Each row has a name. After each piece below comes the name of the row it's from, unless a question asks for something else. Each question is about the rows just above it. Places in a row count from 0.

Tufiv: [124 193 122 149 147 123 128  95 103 132 123 129  95 103 132 157 122 151
 145 130 102 131 109 121 186  80 123 122  98 138 102 170  96  98 131 129
 117  90 122 145 127 164 139 148]
fugud: [152 140 163 119  87 124 193 122 149 147 123 129  95 103 132 157 122 151
 145 106 102 131 109 122 193  64 155 126 202 133  98 212  86 180 103 124
 166 102 133 111 128 140 121  75]
Fuzav: [171 130 179  93  89 114 103 111 105 137 117 137  96 100 137 157  90 134
 167 125 105 126 109  78 172  81  99 128 105 131 104 189  99  85 134 129
  90  97 124 137 128 129 125 173]
Where do [124 193 122 149 147 123 129  95 103 132] appear?	fugud
Every place of [105] in Fuzav:	8 20 28
At which places does fugud hold [102]?	20 37

Finep: [134 188 117  64 127 189]
pizaf: [121 119 104 102 110 141]
Siv: [119 121 104 110 141 141]
Where do [119 104 102 110 141] appear?	pizaf
[119 121 104]	Siv
Row and place where [119 121 104 110 141] starts:	Siv, 0
Which row holds [110 141 141]?	Siv
The row with [104 110 141 141] is	Siv
Where does [119 121] start? Give its row and place.	Siv, 0
[121 119] is in which row?	pizaf

Nadi: [ 55  98 115 140  78  78  74 100 104]
penug: [ 59 163 117 180  57  56  52 163 161]
Bes: [153  51  51  51  56  57  52  52  66]
Lef: [ 57  78  74 100 100 140 100  98 150]
[ 98 115 140  78  78  74 100] begins in row and place	Nadi, 1
Row and place where [180  57  56  52] starts:	penug, 3
[ 55  98 115]	Nadi
Places of [51] in row Bes:	1 2 3
Places of [100] in row Lef:	3 4 6
Where does [115 140  78  78  74 100 104] start? Give its row and place.	Nadi, 2
[100  98] begins in row and place	Lef, 6

fek: [112 146 143 158]
bulel: [175 146 175 146]
vizu: [113 139  75  98]
Nez: [177 177 128 177]
Febe: [155 122 134 130]
nudul: [150 166 144 151]
gusi: [165 114 127 116]
lomet: [113 114 131 145]
mado: [106  96 147 130]
[146 175]	bulel
Places of [177] in row Nez:	0 1 3
At which places does bulel hold [146]?	1 3
Places of [128] in row Nez:	2
[175 146 175]	bulel

Visep: [124 171 102 175 109 166 175 176 175 100 109 101 102 173 100 125 171 103
 182 172 172 100 100 170 174 105 103 124 173 151 103 172 173 172 140 127
 173]
fupa: [150 150  90 150 105 129 155 152 150  86  90  86  87 153  84 156 154  93
 158 148 150  89  89 148 149  96  89 151 152 133  86 153 152 151 151 129
 152]
nemud: [ 44 123 151 120 133 124 116 116 118 153 152 153 148 121 150  43 110 149
 104 123 124 148 150 123 136 105  95 172 144 123  92 144 145 139 174 128
 146]
Duk: [ 44 123 151 120 133 124 116 116 118 153 152 153 148 121 150  43 110 149
 104 123 124 148 150 123 126 142 149  45 149 137 153 122 117 122  46 127
 122]
boboz: [137  85 147  80 148 137  84  76  78 137 139 147 149  84 149  85 137  85
  74  81  85 151 149  85  85 147 147 137  85 102 146  84  85  83 138 128
  85]
bez: [ 79 118 158 116 138 121 111 116 113 163 159 162 156 114 161  77 111 154
 105 116 116 116 158 119 119 147 155  79 113 134 160 115 113 118  79 129
 115]
bug: [ 44 123 140 120 108 124 116 116 118 153 152 153 148 121 150  43 110 149
 104 168 124 148 150 123 136 105  95 144 144 123  92 144 145 139 174 128
 146]
kupoz: [ 44 123 140 120 133 124 116 116 118 153 152 139 105 121 150  43 110 139
 104  84 124 148 150 123 136 105  95 144 144 123  92 144 145 139 174 128
 146]
Places of [150] in row fupa:	0 1 3 8 20
Every place of [116] in bez:	3 7 19 20 21
Every place of [85] in boboz:	1 15 17 20 23 24 28 32 36
At which places does kupoz hold [139]?	11 17 33
[100 100 170 174 105 103 124 173 151 103 172]	Visep

nuv: [128 114 170 127 162 139 130 103 144 122 112 134 106 147 159 137 110 119
 133 163 146 160 122 109 140 120 143 131 121 117 173 137 130 119 120]
mul: [146 121 132 124 103 128 127 172 145 125 161 109 157 142 128 128 134 133
 109 114 125 154 106 117 145 125 190 127 145 120 130 111 142 136 124]
Resef: [124 154 150 121 109 159 119 112 176  97 106 110 107 139 115 132 120 113
 116 112 136 134 115 114 127 131 116 149 152 156 125 116 126 115 125]
Palom: [128 114 170 127 162 116 130 103 144 122 112 134 106 147 159 137 110 119
 115 109 124 113 107 110 129 117 113 163 136 124 135 114 142 114 122]
bame: [126 148 118 159 112 102 113 142 108 140 123 140 120 152 136 125 123 113
 101 114 138 125 130 127 112  99 109 123 117 121 125 110 115 123 123]
vafa: [128 127 114 144 132 123 144 119 164 132 203 110 144 147 162 118 127 117
 119 111 124 117 139 110 119 103 130 123 115 121 123 109 149 110 138]
ruli: [124 107 119 149 112 105 140 122 140 140 114 143 140 127 129 173 187 149
 108 123 145 114 114 114 130 104 119 125 107 137 120 113 148 123 136]
tige: [123 125 136 122 107 110 118  95 112 147 110 134 119 106 144 159 137 122
 158 114 120 114 126 136 166 130 132 137 108 122 127 145 117 162 166]
dakob: [130 113 124 134 115 119 125 121 125 129  96 171 109 137 132 131 117 117
 136 111 183 111 121 139 133 142 134 125 113 117 131 104 100 114 136]
zir: [127 123 113 134 129 101 180 143 110 120 111 130 113 147 136 115 116 131
 126 107 127 136 131 132 116 127 127 172 145 164 125 112 132 134 110]
labig: [132 155 134 147 107 160 120  87 154 119 126 110 134 143 124 126 127 146
 126 136 128 154 109 122 139 143 128 138 109 131 151 144 126 121 147]
Places of [126] in row labig:	10 15 18 32
[109 122] begins in row and place	labig, 22
Where do [128 114 170 127 162 139 130 103 144 122 112 134 106 147 159 137 110 119
 133 163 146 160 122 109 140 120 143 131 121 117 173 137 130 119 120] appear?	nuv
Row and place where [113 148] starts:	ruli, 31
Row and place where [114 127 131 116 149 152 156] starts:	Resef, 23
Row and place where [144 147] starts:	vafa, 12
Every place of [140] in ruli:	6 8 9 12

Nol: [155  99  68  80 161 138 153 137 127 173 100 102]
Zoti: [141  65 110 126 100 163 150 116 125  70 118  79]
Mumok: [192 120 155 150 121 187 178 120 150 144 149 105]
loroz: [148 127 121 108 174  83 124  80 133 136 110 152]
demar: [152  93 126 129 173 135 152 112 101  78 115  95]
Zap: [136 131 149 159 173 168 172 167 141 130  97 138]
nis: [141  65 110 126 146 163 142 105 144 152 119 137]
At which places does demar hold [101]?	8
[108 174  83 124  80 133 136 110]	loroz
At which places does Mumok hold [120]?	1 7

daf: [146 115 126 133 127 137 125]
Nofi: [146 115 133 125 126 127 137]
konep: [115 128 133 127 127 137 125]
The row with [115 128 133 127 127 137 125] is	konep
[115 126 133 127]	daf
Every place of [133] in daf:	3
Which row holds [133 125]?	Nofi
[126 133 127 137 125] begins in row and place	daf, 2
Where does [115 128 133 127] start? Give its row and place.	konep, 0

